Below are the code and all the weights of a small trained network. Each question names an input and a target symbol and asks about switching units off, where a switched-off unit gives its printed mean instead of its output.

import numpy as np


def w(rows, s, z=0):
    codes = np.array(rows[::2]) - 128.0
    scale = np.full(codes.shape[1], s)
    scale[-1] = z or s
    return codes * scale


def norm(h):
    return h / np.sqrt((h * h).mean(-1, keepdims=True) + 1e-5)


def f(y):
    return y / 2 * (1 + np.tanh(0.7978845608 * (y + 0.044715 * y**3)))


def softmax(a):
    e = np.exp(a - a.max(-1, keepdims=True))
    return e / e.sum(-1, keepdims=True)


def log_softmax(a):
    a = a - a.max(-1, keepdims=True)
    return a - np.log(np.exp(a).sum(-1, keepdims=True))


def net(x, mask):
    ids = ['ΘΞΦΨβδεζηλμπτω'.index(c) for c in x.split()]
    T = len(ids)
    res = E[ids] + P[:T]
    u = 0
    for l in range(2):
        r = norm(res)
        for j in range(2):
            rows = slice(3 * j, 3 * j + 3)
            q, k, v = (r @ M[l][rows].T for M in (Q, K, V))
            z = softmax(np.where(np.tri(T) > 0, q @ k.T / 3**0.5, -1e9)) @ v
            o = O[l][rows]
            res = res + np.where(mask[u + j], z, o[:, -1]) @ o[:, :-1]
        u += 2
        y = f(norm(res) @ A[l][:, :-1].T + A[l][:, -1])
        res = res + np.where(mask[u : u + 12], y, B[l][:, -1]) @ B[l][:, :-1]
        u += 12
    return log_softmax(norm(res)[-1] @ U[:, :-1].T + U[:, -1])


Q, K, V, O, A, B = {}, {}, {}, {}, {}, {}
E = w([
[120,158,146,130],'Θ',
[47,110,144,97],'Ξ',
[125,154,164,121],'Φ',
[69,128,110,119],'Ψ',
[121,121,163,132],'β',
[149,123,198,86],'δ',
[84,120,116,165],'ε',
[102,154,86,86],'ζ',
[143,121,70,125],'η',
[123,133,104,140],'λ',
[145,90,147,142],'μ',
[139,130,113,73],'π',
[75,223,102,4],'τ',
[121,100,123,113],'ω',
],0.026)
P = w([
[163,167,3,119],'0',
[52,102,236,84],'1',
[68,109,227,68],'2',
[107,112,201,62],'3',
[128,133,167,59],'4',
[130,143,154,69],'5',
[126,151,148,70],'6',
],0.005)
Q[0] = w([
[40,62,200,84],'0.h0',
[112,67,33,72],'0.h0',
[30,130,113,110],'0.h0',
[84,96,98,106],'0.h1',
[33,207,73,180],'0.h1',
[136,111,175,244],'0.h1',
],0.011)
K[0] = w([
[144,43,114,42],'0.h0',
[35,42,48,122],'0.h0',
[117,99,105,138],'0.h0',
[51,63,40,110],'0.h1',
[66,208,70,208],'0.h1',
[162,123,142,254],'0.h1',
],0.011)
V[0] = w([
[93,184,94,115],'0.h0',
[35,2,77,77],'0.h0',
[73,109,136,200],'0.h0',
[7,114,111,83],'0.h1',
[159,102,134,3],'0.h1',
[81,182,19,115],'0.h1',
],0.0074)
O[0] = w([
[121,158,106,98,138],'0.h0',
[192,152,169,142,254],'0.h0',
[154,195,113,128,119],'0.h0',
[161,199,165,210,250],'0.h1',
[126,221,75,255,197],'0.h1',
[156,105,172,76,144],'0.h1',
],0.0064,0.0065)
A[0] = w([
[80,98,14,38,4],'0.n0',
[60,94,103,235,106],'0.n1',
[133,154,172,144,27],'0.n2',
[161,185,97,51,170],'0.n3',
[85,215,129,131,56],'0.n4',
[72,86,40,113,86],'0.n5',
[125,144,133,137,50],'0.n6',
[112,61,159,152,96],'0.n7',
[174,219,1,82,84],'0.n8',
[115,117,159,53,78],'0.n9',
[105,196,131,169,59],'0.n10',
[91,192,87,81,56],'0.n11',
],0.0096,0.0023)
B[0] = w([
[2,117,61,60,131],'0.n0',
[190,152,158,85,175],'0.n1',
[161,93,80,95,184],'0.n2',
[145,46,246,158,203],'0.n3',
[54,91,167,128,252],'0.n4',
[101,115,73,216,108],'0.n5',
[152,114,112,119,128],'0.n6',
[167,156,223,144,153],'0.n7',
[245,145,111,119,233],'0.n8',
[106,138,122,154,144],'0.n9',
[91,96,157,83,219],'0.n10',
[82,193,199,93,178],'0.n11',
],0.007,0.0043)
Q[1] = w([
[251,137,160,112],'1.h0',
[106,110,113,78],'1.h0',
[86,95,102,72],'1.h0',
[87,104,125,131],'1.h1',
[234,128,130,104],'1.h1',
[101,144,150,64],'1.h1',
],0.017)
K[1] = w([
[250,159,194,173],'1.h0',
[85,120,114,105],'1.h0',
[51,38,110,120],'1.h0',
[139,32,101,82],'1.h1',
[129,201,197,217],'1.h1',
[92,118,98,115],'1.h1',
],0.012)
V[1] = w([
[120,169,56,223],'1.h0',
[157,22,117,153],'1.h0',
[158,251,91,65],'1.h0',
[175,186,172,174],'1.h1',
[136,153,166,53],'1.h1',
[199,109,101,75],'1.h1',
],0.011)
O[1] = w([
[96,250,177,148,2],'1.h0',
[214,159,51,96,64],'1.h0',
[138,86,254,71,130],'1.h0',
[201,176,159,166,215],'1.h1',
[179,73,136,90,231],'1.h1',
[151,169,92,80,59],'1.h1',
],0.012,0.006)
A[1] = w([
[49,142,85,71,85],'1.n0',
[187,73,172,103,220],'1.n1',
[16,103,171,153,126],'1.n2',
[223,146,124,251,205],'1.n3',
[80,167,159,16,110],'1.n4',
[98,164,146,130,128],'1.n5',
[168,235,107,159,122],'1.n6',
[89,172,129,35,2],'1.n7',
[104,105,192,57,163],'1.n8',
[69,110,143,158,99],'1.n9',
[37,117,175,130,115],'1.n10',
[131,118,24,26,155],'1.n11',
],0.011,0.0058)
B[1] = w([
[51,67,185,208,132],'1.n0',
[137,180,47,131,245],'1.n1',
[182,207,133,129,182],'1.n2',
[26,160,38,44,213],'1.n3',
[45,113,36,135,142],'1.n4',
[142,114,112,88,126],'1.n5',
[32,222,253,64,146],'1.n6',
[86,77,172,10,123],'1.n7',
[184,168,79,104,196],'1.n8',
[160,159,125,155,142],'1.n9',
[192,128,82,149,169],'1.n10',
[247,231,221,157,137],'1.n11',
],0.0073,0.012)
U = w([
[45,33,143,71,79],'Θ',
[169,130,239,218,70],'Ξ',
[46,96,174,134,194],'Φ',
[219,105,157,95,133],'Ψ',
[87,236,204,102,132],'β',
[97,70,66,188,254],'δ',
[179,47,74,177,94],'ε',
[182,83,83,52,75],'ζ',
[41,127,97,79,61],'η',
[104,102,141,17,248],'λ',
[84,170,86,221,148],'μ',
[137,198,7,110,70],'π',
[155,67,222,56,143],'τ',
[210,193,130,137,112],'ω',
],0.017,0.0056)

Each question gives the input, a string of symbols that net reads in full, and the target symbol t.
The units are the heads (3 rows each of Q, K, V and O) and the neurons (one row each of A and B). Each row of codes is followed by its name. A weight is (code - 128) times the scale printed after its matrix; where a second scale follows, it is the last column's (O, A, B and U).
mask holds one flag per unit, layer by layer, with each layer's heads first. A switched-off unit (its flag False) gives its mean, the last column of its rows in O or B, instead of its output. The means were averaged over made-up inputs and are rounded, as every weight is.
A unit's drop is (log p(t) with every unit on - log p(t) with that unit switched off) / (log p(t) with every unit on - log p(t) with every unit switched off).
The circuit of an input: a set's keep is (log p(t) with only the set's units on - log p(t) with every unit switched off) / (log p(t) with every unit on - log p(t) with every unit switched off). Starting from the 12 units with the biggest drops (on a tie, the unit counted first), units are removed one at a time, each time the one whose removal leaves the highest keep (on an exact tie, the one counted first), for as long as the keep stays at least 0.8.
units of the circuit, in order: the units of the circuit, biggest drop first
unit that matters most: the unit with the biggest drop
top k neurons: the k neurons with the biggest drops, biggest first
heads that matter: for each layer, one digit per head in row order, 1 if its drop is at least 0.15 and else 0, layers parted by /
input Ξ Ξ ω π, target β: unit that matters most	0.h1
input τ λ ε ω ω, target β: units of the circuit, in order	(0.h1 1.h0)
input ε Ξ η Ξ, target ε: units of the circuit, in order	(1.h0 1.n3)
input β Φ ε Ψ, target β: units of the circuit, in order	(0.h0 1.h0)
input Ξ Θ ε ε ζ, target τ: units of the circuit, in order	(1.h0 0.n8)
input β ζ η Ξ β Θ, target β: top 3 neurons	(0.n5 0.n3 1.n2)
input Θ Ξ η β Ψ τ Φ, target Θ: heads that matter	11 / 01
input ω μ Ξ μ, target π: top 3 neurons	(1.n3 0.n1 0.n11)
input ω Ξ ζ, target β: units of the circuit, in order	(1.h0 0.h1)
input Ξ ε π Ξ ε Ψ μ, target ζ: units of the circuit, in order	(0.h1 0.n3 0.n1)
input Ξ δ ω, target β: units of the circuit, in order	(0.h1 1.h0 0.n3)
input τ Ψ μ Φ, target τ: top 2 neurons	(1.n3 0.n0)
input Θ Ξ Ξ μ Ψ Ξ, target Θ: top 3 neurons	(0.n0 0.n11 0.n3)
input δ Ξ τ ζ β Ξ, target δ: unit that matters most	0.h0
input Ξ ω ω ω β ε, target β: units of the circuit, in order	(1.h0 0.h1 0.n3)
input Φ μ η λ Ξ ε Θ, target Φ: heads that matter	11 / 11
input Φ η Ξ, target Φ: top 4 neurons	(0.n0 0.n5 1.n3 0.n11)
input Ξ ω μ, target β: heads that matter	11 / 11
input Ξ δ μ ε, target π: heads that matter	01 / 10
input Ξ ε β, target δ: units of the circuit, in order	(1.h0 1.h1)
input η ζ β Ξ, target η: unit that matters most	1.h1
input Θ δ μ ω δ, target β: heads that matter	11 / 11
input δ Ψ β, target ε: heads that matter	00 / 01
